Below are the code and all the weights of a small trained network. Each question names an input and a class and asks about switching units off, where a switched-off unit gives its printed mean instead of its output.

import numpy as np


def w(rows, s, z=0):
    codes = np.array(rows[::2]) - 128.0
    scale = np.full(codes.shape[1], s)
    scale[-1] = z or s
    return codes * scale


def f(y):
    return y / 2 * (1 + np.tanh(0.7978845608 * (y + 0.044715 * y**3)))


def log_softmax(a):
    a = a - a.max(-1, keepdims=True)
    return a - np.log(np.exp(a).sum(-1, keepdims=True))


def net(x, mask):
    res = np.array(x, float).reshape(1, 3) / 4 @ E
    y = f(res @ A[0][:, :-1].T + A[0][:, -1])
    res = res + np.where(mask, y, B[0][:, -1]) @ B[0][:, :-1]
    return log_softmax(res[-1] @ U[:, :-1].T + U[:, -1])


A, B = {}, {}
E = w([
[152,26,119,175,48,85,77,192,217,114,87,53],'x0',
[164,163,173,5,167,100,213,230,70,46,115,142],'x1',
[30,148,45,82,131,212,188,96,178,129,81,172],'x2',
],0.012)
A[0] = w([
[66,73,121,151,69,141,88,110,151,179,70,78,138],'neuron 0',
[205,99,140,170,46,102,34,114,122,123,191,102,201],'neuron 1',
[160,71,145,162,123,74,94,172,122,123,179,47,168],'neuron 2',
[129,85,116,101,94,121,98,166,152,97,124,102,159],'neuron 3',
[185,140,185,134,174,70,67,109,106,117,205,127,172],'neuron 4',
[138,148,119,116,95,125,153,103,158,152,79,143,253],'neuron 5',
[96,116,88,163,59,100,76,117,176,156,89,60,180],'neuron 6',
[27,128,62,110,133,244,180,63,132,134,138,194,194],'neuron 7',
],0.011,0.0044)
B[0] = w([
[112,106,107,105,177,73,61,64,168,88,139,66,188],'neuron 0',
[97,113,234,183,110,100,123,130,113,217,168,118,194],'neuron 1',
[124,120,193,139,33,55,173,167,153,197,34,72,185],'neuron 2',
[130,51,148,130,73,112,133,117,173,54,117,166,165],'neuron 3',
[161,174,190,159,132,158,175,100,56,185,56,181,180],'neuron 4',
[158,114,72,152,143,175,122,142,160,54,161,106,160],'neuron 5',
[113,4,158,140,205,89,79,126,254,132,151,147,194],'neuron 6',
[136,88,28,144,106,225,121,200,107,168,196,244,253],'neuron 7',
],0.01,0.026)
U = w([
[98,139,19,116,88,220,176,187,103,147,175,180,166],'0',
[93,189,148,254,143,235,100,11,84,190,172,166,162],'1',
[87,61,74,161,158,186,46,102,184,145,178,157,110],'2',
[123,110,243,213,73,91,129,115,123,228,89,104,56],'3',
[90,169,98,100,66,157,86,63,148,158,120,61,2],'4',
[167,248,166,50,193,119,232,145,58,99,89,164,167],'5',
[92,61,153,163,99,42,84,112,194,94,107,57,42],'6',
[162,101,150,85,70,124,197,216,145,2,42,82,183],'7',
],0.0097,0.0034)

Each question gives the input, the list of numbers given to net, and the class t.
The units are the neurons (one row each of A and B). Each row of codes is followed by its name. A weight is (code - 128) times the scale printed after its matrix; where a second scale follows, it is the last column's (A, B and U).
mask holds one flag per neuron, in row order. A switched-off neuron (its flag False) gives its mean, the last column of its row in B, instead of its output. The means were averaged over made-up inputs and are rounded, as every weight is.
A unit's drop is (log p(t) with every unit on - log p(t) with that unit switched off) / (log p(t) with every unit on - log p(t) with every unit switched off).
The circuit of an input: a set's keep is (log p(t) with only the set's units on - log p(t) with every unit switched off) / (log p(t) with every unit on - log p(t) with every unit switched off). Starting from all 8 units, units are removed one at a time, each time the one whose removal leaves the highest keep (on an exact tie, the one counted first), for as long as the keep stays at least 0.8.
units of the circuit, in order: the units of the circuit, biggest drop first
unit that matters most: the unit with the biggest drop
k most important neurons: the k neurons with the biggest drops, biggest first
drop when u is switched off: that unit's drop, to one decimal
input [1,6,0], class 7: units of the circuit, in order => (neuron 7; neuron 1)
input [0,-2,6], class 0: unit that matters most => neuron 7
input [2,1,-1], class 3: units of the circuit, in order => (neuron 0; neuron 7)
input [4,1,-1], class 6: 2 most important neurons => (neuron 4; neuron 7)
input [8,-8,-2], class 6: 2 most important neurons => (neuron 0; neuron 6)
input [2,6,-1], class 7: 2 most important neurons => (neuron 7; neuron 1)
input [4,-8,-3], class 6: 2 most important neurons => (neuron 0; neuron 6)
input [-2,3,0], class 5: 2 most important neurons => (neuron 7; neuron 6)
input [6,-7,-2], class 6: 2 most important neurons => (neuron 0; neuron 6)
input [-4,-7,-4], class 3: 2 most important neurons => (neuron 7; neuron 1)
input [3,3,6], class 0: drop when neuron 6 is switched off => 0.2
input [-5,-3,-6], class 3: drop when neuron 7 is switched off => 0.8
input [8,-3,-2], class 6: drop when neuron 0 is switched off => 0.8
input [6,6,-2], class 3: units of the circuit, in order => (neuron 2)
